Below are the code and all the weights of a small trained network. Each question names an input and a class and asks about switching units off, where a switched-off unit gives its printed mean instead of its output.

import numpy as np


def w(rows, s, z=0):
    codes = np.array(rows[::2]) - 128.0
    scale = np.full(codes.shape[1], s)
    scale[-1] = z or s
    return codes * scale


def norm(h):
    return h / np.sqrt((h * h).mean(-1, keepdims=True) + 1e-5)


def f(y):
    return np.maximum(y, 0)


def log_softmax(a):
    a = a - a.max(-1, keepdims=True)
    return a - np.log(np.exp(a).sum(-1, keepdims=True))


def net(x, mask):
    res = np.array(x, float).reshape(1, 6) / 4 @ E
    u = 0
    for l in range(2):
        y = f(norm(res) @ A[l][:, :-1].T + A[l][:, -1])
        res = res + np.where(mask[u : u + 8], y, B[l][:, -1]) @ B[l][:, :-1]
        u += 8
    return log_softmax(norm(res)[-1] @ U[:, :-1].T + U[:, -1])


A, B = {}, {}
E = w([
[2,160,122,82,168],'x0',
[126,110,196,167,140],'x1',
[151,173,110,87,114],'x2',
[176,151,179,144,113],'x3',
[101,122,79,221,103],'x4',
[154,139,127,161,217],'x5',
],0.0096)
A[0] = w([
[54,211,130,207,115,189],'0.n1',
[155,154,107,134,187,226],'0.n2',
[115,135,209,149,202,186],'0.n3',
[194,127,163,116,116,216],'0.n4',
[141,169,113,141,71,73],'0.n5',
[154,197,132,141,105,15],'0.n6',
[145,135,138,250,134,161],'0.n7',
[85,118,184,154,165,250],'0.n8',
],0.011,0.0018)
B[0] = w([
[157,221,173,156,142,239],'0.n1',
[155,161,42,252,100,207],'0.n2',
[216,184,94,175,82,237],'0.n3',
[60,47,137,112,116,220],'0.n4',
[143,251,17,93,139,174],'0.n5',
[183,115,37,100,252,158],'0.n6',
[201,7,122,116,147,255],'0.n7',
[100,77,85,78,2,226],'0.n8',
],0.0057,0.0054)
A[1] = w([
[232,115,147,123,115,110],'1.n1',
[101,103,224,67,59,161],'1.n2',
[49,42,231,137,129,4],'1.n3',
[173,5,179,93,100,59],'1.n4',
[96,60,62,173,29,132],'1.n5',
[122,187,145,149,29,114],'1.n6',
[156,250,30,171,186,124],'1.n7',
[79,190,110,137,254,164],'1.n8',
],0.0075,0.0026)
B[1] = w([
[49,119,132,186,162,217],'1.n1',
[217,114,191,105,182,199],'1.n2',
[113,160,205,87,115,156],'1.n3',
[68,214,129,166,200,196],'1.n4',
[141,116,184,122,172,237],'1.n5',
[57,229,196,254,215,186],'1.n6',
[88,192,208,148,93,253],'1.n7',
[66,184,80,111,47,188],'1.n8',
],0.008,0.0056)
U = w([
[76,91,116,164,130,5],'0',
[65,84,84,76,138,13],'1',
[207,16,90,241,138,166],'2',
[99,216,82,116,104,196],'3',
[126,147,250,173,161,175],'4',
[165,92,148,9,164,77],'5',
],0.015,0.003)

Each question gives the input, the list of numbers given to net, and the class t.
The units are the neurons (one row each of A and B). Each row of codes is followed by its name. A weight is (code - 128) times the scale printed after its matrix; where a second scale follows, it is the last column's (A, B and U).
mask holds one flag per neuron, layer by layer. A switched-off neuron (its flag False) gives its mean, the last column of its row in B, instead of its output. The means were averaged over made-up inputs and are rounded, as every weight is.
A unit's drop is (log p(t) with every unit on - log p(t) with that unit switched off) / (log p(t) with every unit on - log p(t) with every unit switched off).
The circuit of an input: a set's keep is (log p(t) with only the set's units on - log p(t) with every unit switched off) / (log p(t) with every unit on - log p(t) with every unit switched off). Starting from the 12 units with the biggest drops (on a tie, the unit counted first), units are removed one at a time, each time the one whose removal leaves the highest keep (on an exact tie, the one counted first), for as long as the keep stays at least 0.8.
circuit, biggest first: the units of the circuit, biggest drop first
unit that matters most: the unit with the biggest drop
k most important neurons: the k neurons with the biggest drops, biggest first
k most important neurons of layer l: the k neurons of layer l with the biggest drops, biggest first
drop of u: that unit's drop, to one decimal
input [0,-2,3,-1,-5,-6], class 5: unit that matters most	1.n2
input [6,4,-7,3,6,8], class 2: circuit, biggest first	0.n7, 0.n8, 0.n3
input [6,-3,-7,3,2,5], class 3: 3 most important neurons of layer 1	1.n8, 1.n2, 1.n1
input [-1,1,4,-2,-3,-7], class 5: 3 most important neurons of layer 0	0.n3, 0.n2, 0.n1
input [-4,-7,5,-2,-6,6], class 3: 3 most important neurons	0.n7, 0.n2, 1.n7
input [-1,-4,-3,-1,-7,5], class 3: 2 most important neurons	0.n7, 1.n5
input [6,5,-1,-4,3,2], class 3: 3 most important neurons of layer 1	1.n8, 1.n2, 1.n1
input [6,3,2,4,-6,-6], class 5: circuit, biggest first	1.n7, 1.n2
input [-7,0,5,7,-5,5], class 2: 2 most important neurons of layer 1	1.n7, 1.n6
input [-7,6,-3,-1,-8,8], class 2: 2 most important neurons of layer 0	0.n3, 0.n2
input [4,-4,4,-4,-5,-3], class 5: 2 most important neurons of layer 0	0.n2, 0.n5
input [-3,2,4,-1,1,-3], class 3: 3 most important neurons of layer 1	1.n2, 1.n6, 1.n3
input [7,8,4,-8,-4,-5], class 5: 4 most important neurons of layer 1	1.n2, 1.n7, 1.n1, 1.n4
input [7,7,7,1,-3,5], class 3: circuit, biggest first	1.n8
input [6,1,6,4,-4,8], class 3: drop of 1.n8	0.2
input [-2,6,3,8,6,4], class 2: drop of 0.n7	0.5
input [4,-1,6,6,-1,7], class 3: drop of 1.n5	0.1
